Below are the code and all the weights of a small trained network. Each question names an input and a class and asks about switching units off, where a switched-off unit gives its printed mean instead of its output.

import numpy as np


def w(rows, s, z=0):
    codes = np.array(rows[::2]) - 128.0
    scale = np.full(codes.shape[1], s)
    scale[-1] = z or s
    return codes * scale


def f(y):
    return np.maximum(y, 0)


def log_softmax(a):
    a = a - a.max(-1, keepdims=True)
    return a - np.log(np.exp(a).sum(-1, keepdims=True))


def net(x, mask):
    res = np.array(x, float).reshape(1, 8) / 4 @ E
    y = f(res @ A[0][:, :-1].T + A[0][:, -1])
    res = res + np.where(mask, y, B[0][:, -1]) @ B[0][:, :-1]
    return log_softmax(res[-1] @ U[:, :-1].T + U[:, -1])


A, B = {}, {}
E = w([
[59,91,211],'x0',
[132,128,128],'x1',
[126,131,128],'x2',
[207,100,187],'x3',
[121,133,129],'x4',
[129,126,126],'x5',
[141,255,204],'x6',
[128,129,128],'x7',
],0.0098)
A[0] = w([
[167,143,35,253],'neuron 1',
[42,75,162,200],'neuron 2',
[188,131,119,248],'neuron 3',
[58,94,110,199],'neuron 4',
[88,207,121,165],'neuron 5',
[158,103,85,144],'neuron 6',
[121,131,114,11],'neuron 7',
[247,228,159,165],'neuron 8',
[206,2,102,215],'neuron 9',
[73,67,151,149],'neuron 10',
[39,155,192,201],'neuron 11',
[114,177,143,178],'neuron 12',
[186,230,24,156],'neuron 13',
[74,148,18,164],'neuron 14',
],0.015,0.0057)
B[0] = w([
[48,206,105,226],'neuron 1',
[160,39,134,217],'neuron 2',
[90,238,126,188],'neuron 3',
[120,2,88,203],'neuron 4',
[212,148,68,192],'neuron 5',
[53,176,122,172],'neuron 6',
[124,66,133,128],'neuron 7',
[183,220,121,233],'neuron 8',
[33,149,204,248],'neuron 9',
[123,17,139,194],'neuron 10',
[248,65,145,212],'neuron 11',
[203,118,152,176],'neuron 12',
[54,173,45,233],'neuron 13',
[81,124,88,222],'neuron 14',
],0.0092,0.014)
U = w([
[67,116,43,132],'0',
[117,45,67,40],'1',
[148,173,37,147],'2',
[219,96,86,195],'3',
[71,164,133,251],'4',
[115,77,192,171],'5',
[162,191,70,1],'6',
[188,134,250,45],'7',
],0.011,0.0053)

Each question gives the input, the list of numbers given to net, and the class t.
The units are the neurons (one row each of A and B). Each row of codes is followed by its name. A weight is (code - 128) times the scale printed after its matrix; where a second scale follows, it is the last column's (A, B and U).
mask holds one flag per neuron, in row order. A switched-off neuron (its flag False) gives its mean, the last column of its row in B, instead of its output. The means were averaged over made-up inputs and are rounded, as every weight is.
A unit's drop is (log p(t) with every unit on - log p(t) with that unit switched off) / (log p(t) with every unit on - log p(t) with every unit switched off).
The circuit of an input: a set's keep is (log p(t) with only the set's units on - log p(t) with every unit switched off) / (log p(t) with every unit on - log p(t) with every unit switched off). Starting from the 12 units with the biggest drops (on a tie, the unit counted first), units are removed one at a time, each time the one whose removal leaves the highest keep (on an exact tie, the one counted first), for as long as the keep stays at least 0.8.
units of the circuit, in order: the units of the circuit, biggest drop first
unit that matters most: the unit with the biggest drop
top k neurons: the k neurons with the biggest drops, biggest first
input [5,-8,-6,8,8,5,-6,5], class 5: unit that matters most : neuron 9
input [3,-2,2,1,-3,7,-7,1], class 5: units of the circuit, in order : (neuron 9; neuron 13)
input [4,4,5,-3,0,-8,1,-4], class 3: units of the circuit, in order : (neuron 9; neuron 11)
input [-6,8,-1,3,4,6,0,3], class 4: units of the circuit, in order : (neuron 5; neuron 11; neuron 4)
input [-3,3,-8,3,6,-7,4,-6], class 6: units of the circuit, in order : (neuron 8; neuron 4)
input [-2,-1,-7,-8,-1,-2,4,-2], class 2: top 2 neurons : (neuron 5; neuron 9)
input [2,6,2,5,-3,-1,-5,1], class 5: units of the circuit, in order : (neuron 13; neuron 9)
input [7,-1,-1,-1,5,0,2,5], class 3: units of the circuit, in order : (neuron 9; neuron 11)
input [4,-7,-2,3,7,3,4,4], class 7: top 2 neurons : (neuron 13; neuron 4)
input [3,1,-7,2,3,-1,-8,5], class 5: units of the circuit, in order : (neuron 9; neuron 13)
input [7,3,8,-3,4,-7,0,-8], class 1: units of the circuit, in order : (neuron 4; neuron 2)
input [-5,-4,-2,1,6,-2,-3,3], class 4: units of the circuit, in order : (neuron 9; neuron 4; neuron 5)
input [1,-8,-2,7,-6,-4,-7,8], class 5: units of the circuit, in order : (neuron 13; neuron 9)
input [2,-4,1,7,-5,2,1,-2], class 7: top 3 neurons : (neuron 13; neuron 1; neuron 14)
input [7,1,1,0,-6,4,-3,8], class 1: units of the circuit, in order : (neuron 2)
input [3,2,2,2,-1,-3,7,4], class 7: top 3 neurons : (neuron 13; neuron 4; neuron 14)
input [3,3,-4,-2,1,8,7,5], class 3: top 2 neurons : (neuron 9; neuron 5)
input [-1,-5,-8,7,-5,7,5,6], class 6: top 2 neurons : (neuron 8; neuron 9)
input [7,8,8,1,0,-7,1,-4], class 7: top 4 neurons : (neuron 13; neuron 14; neuron 11; neuron 5)
input [1,1,-4,-5,-4,6,-2,-3], class 1: unit that matters most : neuron 13
input [3,-4,-6,2,2,-5,8,-7], class 7: top 2 neurons : (neuron 13; neuron 4)
